Below are the code and all the weights of a small trained network. Each question names an input and a class and asks about switching units off, where a switched-off unit gives its printed mean instead of its output.

import numpy as np


def w(rows, s, z=0):
    codes = np.array(rows[::2]) - 128.0
    scale = np.full(codes.shape[1], s)
    scale[-1] = z or s
    return codes * scale


def norm(h):
    return h / np.sqrt((h * h).mean(-1, keepdims=True) + 1e-5)


def f(y):
    return np.maximum(y, 0)


def log_softmax(a):
    a = a - a.max(-1, keepdims=True)
    return a - np.log(np.exp(a).sum(-1, keepdims=True))


def net(x, mask):
    res = np.array(x, float).reshape(1, 8) / 4 @ E
    u = 0
    for l in range(3):
        y = f(norm(res) @ A[l][:, :-1].T + A[l][:, -1])
        res = res + np.where(mask[u : u + 12], y, B[l][:, -1]) @ B[l][:, :-1]
        u += 12
    return log_softmax(norm(res)[-1] @ U[:, :-1].T + U[:, -1])


A, B = {}, {}
E = w([
[116,116,135,126,132,131,97,184],'x0',
[112,90,172,211,92,161,157,144],'x1',
[120,112,239,83,7,119,2,52],'x2',
[124,135,125,133,132,130,121,126],'x3',
[6,60,121,94,147,156,144,66],'x4',
[56,209,171,133,100,26,144,163],'x5',
[108,157,113,163,154,136,89,119],'x6',
[131,122,128,122,125,125,135,130],'x7',
],0.0069)
A[0] = w([
[253,190,187,220,111,137,187,180,93],'L0N1',
[120,184,118,151,112,145,184,20,175],'L0N2',
[73,178,150,177,102,101,164,175,5],'L0N3',
[177,99,202,140,143,183,164,162,74],'L0N4',
[179,191,128,159,109,137,154,57,103],'L0N5',
[24,62,125,128,214,142,198,57,166],'L0N6',
[155,142,104,73,86,101,141,91,206],'L0N7',
[92,108,168,103,206,184,144,110,155],'L0N8',
[160,169,71,175,129,122,102,136,153],'L0N9',
[120,102,153,116,112,153,118,197,93],'L0N10',
[167,88,19,114,158,149,204,173,137],'L0N11',
[60,169,91,174,189,128,218,186,135],'L0N12',
],0.0075,0.0025)
B[0] = w([
[130,76,175,92,197,86,82,146,240],'L0N1',
[71,121,95,148,109,158,88,254,184],'L0N2',
[121,161,149,79,110,135,181,75,180],'L0N3',
[121,179,156,129,93,151,136,101,162],'L0N4',
[127,94,188,97,133,133,108,235,164],'L0N5',
[129,67,204,62,173,103,89,144,249],'L0N6',
[101,123,120,90,88,108,100,137,190],'L0N7',
[204,125,147,115,172,109,68,151,185],'L0N8',
[149,88,167,97,83,154,93,167,183],'L0N9',
[105,110,109,98,128,128,144,140,149],'L0N10',
[118,134,131,155,100,89,73,69,239],'L0N11',
[135,83,96,152,71,78,111,78,254],'L0N12',
],0.0075,0.0062)
A[1] = w([
[122,93,176,135,94,168,170,188,80],'L1N1',
[168,171,99,113,126,123,89,148,97],'L1N2',
[172,172,121,173,139,123,151,166,113],'L1N3',
[132,104,137,177,179,144,72,135,46],'L1N4',
[157,126,109,127,145,254,121,109,85],'L1N5',
[172,117,103,81,166,117,115,98,127],'L1N6',
[137,109,147,113,68,53,76,82,250],'L1N7',
[152,167,160,125,174,78,198,115,8],'L1N8',
[69,156,94,176,142,146,46,171,103],'L1N9',
[87,64,174,103,99,109,126,124,222],'L1N10',
[136,164,217,154,129,142,100,79,71],'L1N11',
[136,65,156,122,135,108,99,134,82],'L1N12',
],0.0093,0.0016)
B[1] = w([
[115,135,93,108,186,152,180,90,150],'L1N1',
[103,94,127,67,176,105,115,150,149],'L1N2',
[75,1,192,135,80,105,76,87,136],'L1N3',
[148,124,130,93,61,161,194,99,165],'L1N4',
[223,160,189,105,150,105,199,72,141],'L1N5',
[170,206,157,99,93,79,177,167,165],'L1N6',
[121,108,85,105,88,218,98,161,252],'L1N7',
[135,135,154,119,107,161,126,94,136],'L1N8',
[118,149,106,61,115,157,187,198,149],'L1N9',
[190,177,121,176,129,180,113,174,227],'L1N10',
[103,77,102,210,135,98,152,137,159],'L1N11',
[110,191,84,141,122,100,149,208,205],'L1N12',
],0.0076,0.012)
A[2] = w([
[83,145,140,105,94,88,131,183,119],'L2N1',
[139,220,131,111,173,194,190,159,182],'L2N2',
[30,190,173,134,79,72,122,118,99],'L2N3',
[133,70,186,244,130,166,168,148,13],'L2N4',
[39,72,159,96,169,138,114,91,250],'L2N5',
[134,136,108,173,202,85,182,103,193],'L2N6',
[148,93,133,116,114,173,86,95,150],'L2N7',
[129,155,179,201,153,149,160,160,90],'L2N8',
[210,151,136,70,118,184,145,160,194],'L2N9',
[162,137,68,126,159,61,157,151,204],'L2N10',
[142,157,68,137,191,165,145,92,3],'L2N11',
[116,106,76,160,169,83,171,129,185],'L2N12',
],0.011,0.0023)
B[2] = w([
[120,83,81,176,226,216,235,61,206],'L2N1',
[75,154,81,227,128,155,53,115,158],'L2N2',
[235,106,113,176,178,53,145,34,162],'L2N3',
[52,250,102,2,145,74,123,113,164],'L2N4',
[235,134,220,113,162,92,133,237,147],'L2N5',
[83,92,174,152,8,13,23,83,131],'L2N6',
[111,135,106,172,137,25,132,123,169],'L2N7',
[162,125,65,33,140,154,89,125,148],'L2N8',
[67,106,113,193,168,113,219,82,249],'L2N9',
[83,160,163,137,70,187,67,136,172],'L2N10',
[169,152,147,150,137,133,183,111,130],'L2N11',
[145,129,192,143,25,225,65,64,142],'L2N12',
],0.0067,0.012)
U = w([
[134,111,180,154,23,119,31,114,187],'0',
[198,91,250,79,167,88,104,217,119],'1',
[222,134,146,141,167,99,174,33,91],'2',
[98,204,115,29,132,113,118,135,168],'3',
[126,125,116,148,123,143,133,156,224],'4',
[121,120,120,151,136,164,130,166,4],'5',
[142,121,112,140,135,154,123,154,136],'6',
[122,114,126,141,125,153,143,151,75],'7',
],0.014,0.0025)

Each question gives the input, the list of numbers given to net, and the class t.
The units are the neurons (one row each of A and B). Each row of codes is followed by its name. A weight is (code - 128) times the scale printed after its matrix; where a second scale follows, it is the last column's (A, B and U).
mask holds one flag per neuron, layer by layer. A switched-off neuron (its flag False) gives its mean, the last column of its row in B, instead of its output. The means were averaged over made-up inputs and are rounded, as every weight is.
A unit's drop is (log p(t) with every unit on - log p(t) with that unit switched off) / (log p(t) with every unit on - log p(t) with every unit switched off).
The circuit of an input: a set's keep is (log p(t) with only the set's units on - log p(t) with every unit switched off) / (log p(t) with every unit on - log p(t) with every unit switched off). Starting from the 12 units with the biggest drops (on a tie, the unit counted first), units are removed one at a time, each time the one whose removal leaves the highest keep (on an exact tie, the one counted first), for as long as the keep stays at least 0.8.
circuit, biggest first: the units of the circuit, biggest drop first
unit that matters most: the unit with the biggest drop
k most important neurons: the k neurons with the biggest drops, biggest first
k most important neurons of layer l: the k neurons of layer l with the biggest drops, biggest first
input [8,5,5,4,5,5,6,-1], class 5: unit that matters most	L1N10
input [1,-5,4,-4,-5,8,-1,0], class 2: circuit, biggest first	(L2N3; L2N1)
input [-2,6,-2,2,-1,5,-2,4], class 3: circuit, biggest first	(L2N4; L0N7; L2N8)
input [5,-8,-8,-3,4,3,-3,1], class 0: 2 most important neurons	(L2N12; L2N10)
input [5,-4,-7,7,-5,-4,-5,5], class 0: 2 most important neurons	(L2N10; L0N6)
input [-1,1,-7,-7,4,-8,-3,1], class 2: circuit, biggest first	(L1N5; L2N11)
input [3,1,7,4,1,-1,-6,8], class 4: 2 most important neurons	(L0N11; L0N12)
input [0,3,-5,4,5,7,-2,-5], class 2: circuit, biggest first	(L0N3; L2N3)
input [3,-5,-4,6,7,-7,-5,4], class 1: circuit, biggest first	(L0N6; L2N5)
input [5,-7,-1,0,3,-6,6,-4], class 3: 4 most important neurons	(L2N1; L1N10; L1N6; L2N3)
input [8,8,7,-7,-2,7,4,-5], class 3: 4 most important neurons	(L2N4; L0N12; L0N11; L1N11)
input [-7,8,7,0,4,-5,-2,-1], class 3: 2 most important neurons of layer 2	(L2N4; L2N1)
input [-6,-1,6,3,-3,8,6,8], class 2: 2 most important neurons	(L2N3; L2N1)
input [1,-5,-1,2,1,2,-4,6], class 4: circuit, biggest first	(L2N4)
input [-7,7,1,-6,-5,8,-3,-3], class 2: 2 most important neurons	(L2N3; L0N3)
input [-2,-4,7,4,-8,-1,-8,-6], class 1: 4 most important neurons of layer 0	(L0N12; L0N11; L0N5; L0N1)
input [-3,3,-5,-3,-7,-3,-2,5], class 1: 2 most important neurons	(L0N1; L2N1)
input [3,2,-3,4,7,-8,6,8], class 2: circuit, biggest first	(L1N5; L1N7)
input [8,8,-8,0,3,-7,1,-2], class 0: 2 most important neurons	(L1N7; L2N6)
input [-7,7,-1,6,-8,3,0,-4], class 1: 2 most important neurons	(L0N1; L0N5)
input [5,7,-8,-4,1,-3,-7,-7], class 0: unit that matters most	L2N12
input [-2,8,1,-4,-6,2,2,4], class 3: 2 most important neurons	(L2N4; L0N6)
input [-7,4,0,0,8,7,-4,1], class 1: 2 most important neurons	(L0N6; L2N5)
input [-7,7,-8,4,6,-7,0,-8], class 0: 3 most important neurons of layer 2	(L2N6; L2N12; L2N1)
